[[ -4 -22  -3  -1  -3 -18 -14 -49  -2]
 [  3 -16  -7   6  -3 -19 -12  54 -16]
 [ -5 -21  -2  -1  -4  21 -16 -25 -10]
 [  2  27  17   5  -5   6  11  69 -13]
 [  3  -9   1   5  -1  23 -14  66 -29]
 [  8  11   4   0  -2   6  10 101  -5]
 [  3  -5   1   3 -10   5  15  -6 -22]]
:
[[-22  -6  15   5 -10   3   1  -5   3]
 [ -5 101  10   6  -2   0   4  11   8]
 [-29  66 -14  23  -1   5   1  -9   3]
 [-13  69  11   6  -5   5  17  27   2]
 [-10 -25 -16  21  -4  -1  -2 -21  -5]
 [-16  54 -12 -19  -3   6  -7 -16   3]
 [ -2 -49 -14 -18  -3  -1  -3 -22  -4]]

[[ 58  49  33  26   3]
 [ 20  38  35  47  66]
 [ 95  87  73  10  41]
 [-21 -15 -35 -31 -27]
 [  1 -19  -4   0 -18]
 [  2   1 -11 -16 -15]
 [-17 -40 -49 -36 -24]
 [-20  -2  17  47  28]]
:
[[ 28  47  17  -2 -20]
 [-24 -36 -49 -40 -17]
 [-15 -16 -11   1   2]
 [-18   0  -4 -19   1]
 [-27 -31 -35 -15 -21]
 [ 41  10  73  87  95]
 [ 66  47  35  38  20]
 [  3  26  33  49  58]]

[[ 29  99  17  20 -49  46 -18]
 [ 23 -10   9 -14  -9  -2  11]
 [ 19 -18   7 -15   4  -6  17]
 [ 34  -4  14 -15 -21   2  13]
 [ 19 -18   7 -15   0  -6  14]
 [ 31   7  13 -10 -24   6   5]
 [ 28  10  12  -8 -24   7   2]
 [ 43 100  23  17 -53  48 -18]
 [ 26   4  11 -10 -20   5   4]
 [ 41  98  22  19 -53  47 -18]]
:
[[-18  47 -53  19  22  98  41]
 [  4   5 -20 -10  11   4  26]
 [-18  48 -53  17  23 100  43]
 [  2   7 -24  -8  12  10  28]
 [  5   6 -24 -10  13   7  31]
 [ 14  -6   0 -15   7 -18  19]
 [ 13   2 -21 -15  14  -4  34]
 [ 17  -6   4 -15   7 -18  19]
 [ 11  -2  -9 -14   9 -10  23]
 [-18  46 -49  20  17  99  29]]

[[-58  -1 -13   5  48  10 -20  -1]
 [-16  -8 -11   7  -3  -5 -14 -10]
 [-77 -14  16 -59 -42  -1  -8 -10]
 [-10 -19  -6  51 -19  11  82  -2]
 [ 52   7   6  12   9   9  -1   0]
 [-38   5   6  11   4  -9  12   9]
 [-10  15  -9 -20  36   1  12  -4]]
:
[[ -4  12   1  36 -20  -9  15 -10]
 [  9  12  -9   4  11   6   5 -38]
 [  0  -1   9   9  12   6   7  52]
 [ -2  82  11 -19  51  -6 -19 -10]
 [-10  -8  -1 -42 -59  16 -14 -77]
 [-10 -14  -5  -3   7 -11  -8 -16]
 [ -1 -20  10  48   5 -13  -1 -58]]

[[ 34  33 -48  39 -64 -49 -38 -17]
 [-40  80  17   6  13  -5 -60   5]]
:
[[  5 -60  -5  13   6  17  80 -40]
 [-17 -38 -49 -64  39 -48  33  34]]

[[-43 -28  -2  64 -11  -9   5 -27]
 [ -5   8   4 -36  35   1 -11   2]
 [ 29   3   2 -72 -24   2   8   7]
 [-26  -5   7 -97   2  37   4  -7]
 [ 12 -21  -9  -7  27 -13  11 -29]
 [-24 -18 -15  32  42  11  -1  22]
 [ 24  -1   2 -20  37 -50   5 -20]
 [-49  -6  12 -60  26  -6   7  78]
 [-14  -9   3 -45 -33 -29   6 -13]]
:
[[-13   6 -29 -33 -45   3  -9 -14]
 [ 78   7  -6  26 -60  12  -6 -49]
 [-20   5 -50  37 -20   2  -1  24]
 [ 22  -1  11  42  32 -15 -18 -24]
 [-29  11 -13  27  -7  -9 -21  12]
 [ -7   4  37   2 -97   7  -5 -26]
 [  7   8   2 -24 -72   2   3  29]
 [  2 -11   1  35 -36   4   8  -5]
 [-27   5  -9 -11  64  -2 -28 -43]]

[[ -7  25]
 [ -1 -69]
 [  1 -32]
 [  4 -64]
 [  0  31]
 [  4 -29]
 [ -2  97]
 [ -4  42]
 [ -6  13]]
:
[[ 13  -6]
 [ 42  -4]
 [ 97  -2]
 [-29   4]
 [ 31   0]
 [-64   4]
 [-32   1]
 [-69  -1]
 [ 25  -7]]

[[ -23   22  -37  -69  -11 -106  -19  -27   37   40  -53]
 [  33   89   -5  -84   -8  -23  -28  -40  -19   39  -85]]
:
[[ -85   39  -19  -40  -28  -23   -8  -84   -5   89   33]
 [ -53   40   37  -27  -19 -106  -11  -69  -37   22  -23]]
---
[[-88  67]
 [-24 -47]
 [-18  -2]
 [-37 -22]
 [-43   6]]
:
[[ 67 -47  -2 -22   6]
 [-88 -24 -18 -37 -43]]

[[ 16  30  78  22  22  36  36  -3 -91  15]
 [ 13 -23 -13   9  -1 -40 -43   4  88  11]
 [ -2  33 -15 -25 -30  -7   7 -50  53 -20]]
:
[[ 15  11 -20]
 [-91  88  53]
 [ -3   4 -50]
 [ 36 -43   7]
 [ 36 -40  -7]
 [ 22  -1 -30]
 [ 22   9 -25]
 [ 78 -13 -15]
 [ 30 -23  33]
 [ 16  13  -2]]

[[-30  16 -80]
 [  5  87   1]
 [-62 -57 -24]
 [ 38 -71  30]]
:
[[-80   1 -24  30]
 [ 16  87 -57 -71]
 [-30   5 -62  38]]

[[-39 -51   7 -90]
 [ 23  26   2  33]
 [  5   0   8 -19]
 [  3   7  -4  20]
 [  7   2   9 -19]]
:
[[-90  33 -19  20 -19]
 [  7   2   8  -4   9]
 [-51  26   0   7   2]
 [-39  23   5   3   7]]

[[ 39   5 -62 -20 -13 -13  31]
 [ 22  27 -32   7 -28   3   2]
 [-26  -5  59  31   8  50  -6]
 [-19  31   8 -31 -17  -4  31]
 [-22 -78  44 -64  36  36 -38]
 [  6 -20 -29 -24  13  -4  25]]
:
[[ 31   2  -6  31 -38  25]
 [-13   3  50  -4  36  -4]
 [-13 -28   8 -17  36  13]
 [-20   7  31 -31 -64 -24]
 [-62 -32  59   8  44 -29]
 [  5  27  -5  31 -78 -20]
 [ 39  22 -26 -19 -22   6]]

[[  4 -40 -67  -1  34 -37 -53  13]
 [  2 -47 -93 -83  72 -37 -80  16]
 [-23   6 -93 -66  81 -72 -10 -40]
 [-34  81  14  72 -26 -40  27   1]
 [ 34 -53  27  79 -49  30 -78  78]
 [  9 -38 -39 -34  34 -13  40  -2]
 [-38  84   6  42 -11 -41  31 -41]
 [-35  80  -5  81 -26 -55 -62 -65]
 [-20  23 -63 -23  45 -44 -41  88]]
:
[[ 13  16 -40   1  78  -2 -41 -65  88]
 [-53 -80 -10  27 -78  40  31 -62 -41]
 [-37 -37 -72 -40  30 -13 -41 -55 -44]
 [ 34  72  81 -26 -49  34 -11 -26  45]
 [ -1 -83 -66  72  79 -34  42  81 -23]
 [-67 -93 -93  14  27 -39   6  -5 -63]
 [-40 -47   6  81 -53 -38  84  80  23]
 [  4   2 -23 -34  34   9 -38 -35 -20]]

[[ 27  -2 -35  29 -37]
 [  4  39  31  26  26]
 [ 24 -31 -89 -20 -46]]
:
[[-37  26 -46]
 [ 29  26 -20]
 [-35  31 -89]
 [ -2  39 -31]
 [ 27   4  24]]

[[ 44 -67  -3  13  14 -62 -29   8 -32 -72  22 -15 -64 -44  28 -14]
 [ -9  69 -41 -34 -10  49   7  -8  10  73  20  -3  49  58  37 -31]
 [ 28  91 -14  50  20  67 -48   9  -3  95  16  -9  72 -20  11   9]
 [ 24 -43  -7  15  55 -34  50  20 -34 -45  30 -53 -58  30  38  -9]
 [ 12 -57  -3 -13  13 -36   6  10 -12 -62  21  11 -57  -1  28  -9]]
:
[[-14 -31   9  -9  -9]
 [ 28  37  11  38  28]
 [-44  58 -20  30  -1]
 [-64  49  72 -58 -57]
 [-15  -3  -9 -53  11]
 [ 22  20  16  30  21]
 [-72  73  95 -45 -62]
 [-32  10  -3 -34 -12]
 [  8  -8   9  20  10]
 [-29   7 -48  50   6]
 [-62  49  67 -34 -36]
 [ 14 -10  20  55  13]
 [ 13 -34  50  15 -13]
 [ -3 -41 -14  -7  -3]
 [-67  69  91 -43 -57]
 [ 44  -9  28  24  12]]

[[-94 -17  64  16 -68  35  45  81]
 [-82 -20  73  -3 -69  58 -37  78]
 [-78   6  73   0 -74  38  82  81]
 [-88 -17  67   1 -70  37  74  89]
 [-93 -14  78  11 -73  45  37  93]
 [-84  -8  78   3 -63  38  45  81]]
:
[[ 81  78  81  89  93  81]
 [ 45 -37  82  74  37  45]
 [ 35  58  38  37  45  38]
 [-68 -69 -74 -70 -73 -63]
 [ 16  -3   0   1  11   3]
 [ 64  73  73  67  78  78]
 [-17 -20   6 -17 -14  -8]
 [-94 -82 -78 -88 -93 -84]]
